Here is a tiny trained network, its code and every weight. The questions are about switching its units off for an input and a class, where a switched-off unit gives its printed mean instead of its output.

import numpy as np


def w(rows, s, z=0):
    codes = np.array(rows[::2]) - 128.0
    scale = np.full(codes.shape[1], s)
    scale[-1] = z or s
    return codes * scale


def f(y):
    return np.maximum(y, 0)


def log_softmax(a):
    a = a - a.max(-1, keepdims=True)
    return a - np.log(np.exp(a).sum(-1, keepdims=True))


def net(x, mask):
    res = np.array(x, float).reshape(1, 8) / 4 @ E
    y = f(res @ A[0][:, :-1].T + A[0][:, -1])
    res = res + np.where(mask, y, B[0][:, -1]) @ B[0][:, :-1]
    return log_softmax(res[-1] @ U[:, :-1].T + U[:, -1])


A, B = {}, {}
E = w([
[130,132,126],'x0',
[54,251,136],'x1',
[127,130,125],'x2',
[126,127,130],'x3',
[127,129,125],'x4',
[128,131,127],'x5',
[163,157,12],'x6',
[2,64,71],'x7',
],0.004)
A[0] = w([
[110,113,182,83],'N0',
[98,174,130,87],'N1',
[149,118,127,101],'N2',
[79,106,103,62],'N3',
[148,139,138,71],'N4',
[149,81,127,69],'N5',
[126,131,134,226],'N6',
[109,164,131,59],'N7',
[126,131,133,221],'N8',
[151,140,140,64],'N9',
[103,116,115,68],'N10',
[120,116,143,127],'N11',
[117,110,161,164],'N12',
[126,137,149,98],'N13',
[120,142,130,99],'N14',
[155,72,127,58],'N15',
[66,83,103,57],'N16',
[104,169,133,49],'N17',
[84,109,100,54],'N18',
[154,141,141,59],'N19',
[153,78,126,63],'N20',
[145,120,126,103],'N21',
[64,220,137,64],'N22',
[104,110,200,73],'N23',
[125,133,137,254],'N24',
[68,97,96,52],'N25',
[93,100,194,90],'N26',
[164,65,123,51],'N27',
[170,157,149,66],'N28',
[109,115,186,79],'N29',
[143,131,92,106],'N30',
[195,172,148,64],'N31',
[152,77,128,64],'N32',
[159,146,146,42],'N33',
[110,163,131,62],'N34',
[153,141,141,58],'N35',
[201,168,152,68],'N36',
[167,156,11,43],'N37',
[105,171,133,48],'N38',
[115,120,117,88],'N39',
[91,110,109,73],'N40',
],0.011,0.0044)
B[0] = w([
[142,176,142,154],'N0',
[168,107,122,153],'N1',
[146,130,141,135],'N2',
[116,106,174,148],'N3',
[118,116,146,130],'N4',
[171,110,114,143],'N5',
[86,113,91,225],'N6',
[160,109,120,135],'N7',
[90,114,95,220],'N8',
[118,118,149,130],'N9',
[118,115,155,132],'N10',
[128,143,124,143],'N11',
[110,152,108,180],'N12',
[140,136,138,134],'N13',
[139,121,126,130],'N14',
[183,106,114,147],'N15',
[118,103,197,162],'N16',
[167,106,119,136],'N17',
[113,111,173,143],'N18',
[114,114,154,131],'N19',
[177,109,116,145],'N20',
[142,128,138,133],'N21',
[219,88,114,188],'N22',
[147,194,148,164],'N23',
[62,105,67,253],'N24',
[115,102,187,156],'N25',
[143,198,135,172],'N26',
[196,102,118,152],'N27',
[113,103,162,147],'N28',
[143,179,145,155],'N29',
[129,162,135,142],'N30',
[108,96,183,164],'N31',
[176,109,114,145],'N32',
[112,109,168,132],'N33',
[160,108,123,135],'N34',
[115,114,157,130],'N35',
[111,100,193,170],'N36',
[145,253,143,168],'N37',
[173,104,119,137],'N38',
[122,129,143,130],'N39',
[118,113,162,142],'N40',
],0.056,0.0045)
U = w([
[86,65,254,49],'0',
[251,72,82,26],'1',
[79,125,95,253],'2',
[78,132,94,204],'3',
[84,131,103,194],'4',
[130,246,149,22],'5',
],0.0049,0.0033)

Each question gives the input, the list of numbers given to net, and the class t.
The units are the neurons (one row each of A and B). Each row of codes is followed by its name. A weight is (code - 128) times the scale printed after its matrix; where a second scale follows, it is the last column's (A, B and U).
mask holds one flag per neuron, in row order. A switched-off neuron (its flag False) gives its mean, the last column of its row in B, instead of its output. The means were averaged over made-up inputs and are rounded, as every weight is.
A unit's drop is (log p(t) with every unit on - log p(t) with that unit switched off) / (log p(t) with every unit on - log p(t) with every unit switched off).
The circuit of an input: a set's keep is (log p(t) with only the set's units on - log p(t) with every unit switched off) / (log p(t) with every unit on - log p(t) with every unit switched off). Starting from the 12 units with the biggest drops (on a tie, the unit counted first), units are removed one at a time, each time the one whose removal leaves the highest keep (on an exact tie, the one counted first), for as long as the keep stays at least 0.8.
circuit, biggest first: the units of the circuit, biggest drop first
unit that matters most: the unit with the biggest drop
top k neurons: the k neurons with the biggest drops, biggest first
drop of u: that unit's drop, to one decimal
input [2,7,-4,-8,1,1,-4,7], class 0: top 4 neurons	(N16, N25, N3, N18)
input [5,-2,3,-1,1,-5,5,-6], class 0: unit that matters most	N36
input [5,-7,-5,1,0,-4,0,7], class 0: circuit, biggest first	(N16, N25)
input [-6,-1,3,1,-2,6,-7,-4], class 5: circuit, biggest first	(N23, N26)
input [6,-6,4,8,4,8,6,8], class 0: top 2 neurons	(N16, N25)
input [-4,5,7,3,3,4,-5,-7], class 0: circuit, biggest first	(N36, N31)
input [5,5,-1,-7,-3,5,-3,0], class 1: top 3 neurons	(N22, N1, N37)
input [-4,-7,-5,3,-1,-4,-6,-4], class 1: top 2 neurons	(N27, N15)
input [1,3,-1,5,-5,4,-7,1], class 5: circuit, biggest first	(N26, N23)
input [1,4,-4,2,-1,1,-8,-8], class 0: top 4 neurons	(N36, N31, N28, N37)
input [6,1,-4,7,-6,-6,-3,8], class 0: circuit, biggest first	(N16, N25)
input [8,5,-1,8,6,-2,8,-5], class 5: top 2 neurons	(N37, N30)
input [8,-8,8,-4,7,-8,-6,1], class 1: circuit, biggest first	(N27, N15)
input [8,3,6,0,-6,-6,-6,7], class 0: circuit, biggest first	(N16)
input [-5,3,-2,8,0,-6,-8,-7], class 5: top 3 neurons	(N23, N26, N29)
input [4,-1,-5,3,2,7,4,-7], class 0: circuit, biggest first	(N36, N31)
input [3,3,5,7,-2,6,-6,7], class 0: top 3 neurons	(N16, N25, N3)
input [-4,8,8,-6,2,-2,-7,5], class 1: drop of N22	0.9
input [3,-3,4,4,-2,2,7,3], class 5: drop of N26	-0.1
input [-3,-2,5,2,1,-2,7,5], class 5: circuit, biggest first	(N37)
input [-5,-1,3,8,2,0,1,7], class 0: drop of N40	0.0
input [6,-3,1,8,0,2,-7,6], class 5: circuit, biggest first	(N26, N23)
